Here is a tiny trained network, its code and every weight. The questions are about switching its units off for an input and a class, where a switched-off unit gives its printed mean instead of its output.

import numpy as np


def w(rows, s, z=0):
    codes = np.array(rows[::2]) - 128.0
    scale = np.full(codes.shape[1], s)
    scale[-1] = z or s
    return codes * scale


def f(y):
    return y / 2 * (1 + np.tanh(0.7978845608 * (y + 0.044715 * y**3)))


def log_softmax(a):
    a = a - a.max(-1, keepdims=True)
    return a - np.log(np.exp(a).sum(-1, keepdims=True))


def net(x, mask):
    res = np.array(x, float).reshape(1, 6) / 4 @ E
    y = f(res @ A[0][:, :-1].T + A[0][:, -1])
    res = res + np.where(mask, y, B[0][:, -1]) @ B[0][:, :-1]
    return log_softmax(res[-1] @ U[:, :-1].T + U[:, -1])


A, B = {}, {}
E = w([
[149,85,117,214],'x0',
[141,79,62,80],'x1',
[85,186,2,160],'x2',
[166,101,54,179],'x3',
[181,169,177,125],'x4',
[191,152,110,122],'x5',
],0.0092)
A[0] = w([
[77,38,130,55,197],'n1',
[152,228,207,80,255],'n2',
[2,196,150,116,221],'n3',
[111,137,208,164,165],'n4',
[184,64,114,176,197],'n5',
[32,204,155,106,188],'n6',
],0.0097,0.0047)
B[0] = w([
[123,58,212,71,204],'n1',
[140,12,94,111,255],'n2',
[34,75,102,127,238],'n3',
[183,20,79,220,183],'n4',
[66,127,148,189,191],'n5',
[1,38,68,109,219],'n6',
],0.0087,0.0089)
U = w([
[128,114,221,130,253],'0',
[116,220,165,101,6],'1',
[177,110,152,199,27],'2',
[108,246,184,99,5],'3',
[172,131,102,12,130],'4',
[156,216,1,213,131],'5',
[28,92,61,161,184],'6',
],0.0091,0.0053)

Each question gives the input, the list of numbers given to net, and the class t.
The units are the neurons (one row each of A and B). Each row of codes is followed by its name. A weight is (code - 128) times the scale printed after its matrix; where a second scale follows, it is the last column's (A, B and U).
mask holds one flag per neuron, in row order. A switched-off neuron (its flag False) gives its mean, the last column of its row in B, instead of its output. The means were averaged over made-up inputs and are rounded, as every weight is.
A unit's drop is (log p(t) with every unit on - log p(t) with that unit switched off) / (log p(t) with every unit on - log p(t) with every unit switched off).
The circuit of an input: a set's keep is (log p(t) with only the set's units on - log p(t) with every unit switched off) / (log p(t) with every unit on - log p(t) with every unit switched off). Starting from all 6 units, units are removed one at a time, each time the one whose removal leaves the highest keep (on an exact tie, the one counted first), for as long as the keep stays at least 0.8.
units of the circuit, in order: the units of the circuit, biggest drop first
unit that matters most: the unit with the biggest drop
top k neurons: the k neurons with the biggest drops, biggest first
drop of u: that unit's drop, to one decimal
input [-8,-1,-7,-3,3,5], class 4: unit that matters most	n2
input [5,-7,-5,5,6,-8], class 2: units of the circuit, in order	(n4 n6)
input [-6,0,-5,-4,8,-1], class 6: top 3 neurons	(n2 n6 n4)
input [-3,8,3,5,-3,5], class 5: units of the circuit, in order	(n6 n3)
input [-1,-3,3,-1,-2,8], class 4: top 2 neurons	(n5 n4)
input [6,-5,-4,6,-7,6], class 2: top 2 neurons	(n6 n3)
input [7,0,0,4,6,-8], class 5: units of the circuit, in order	(n1 n6 n2)
input [6,8,-7,3,-8,-8], class 0: units of the circuit, in order	(n1 n6)
input [3,5,-1,-7,-7,2], class 0: top 2 neurons	(n1 n6)
input [-1,-4,-4,7,-6,-5], class 0: top 4 neurons	(n6 n3 n2 n1)
input [-1,6,-3,-6,-2,3], class 4: units of the circuit, in order	(n5 n3)
input [5,7,-8,6,-4,2], class 0: drop of n6	0.2
input [-6,5,-2,7,-6,2], class 4: drop of n3	0.2
input [6,1,7,-4,-3,6], class 5: drop of n1	0.1
input [3,-6,-8,-5,-1,-1], class 2: units of the circuit, in order	(n4)
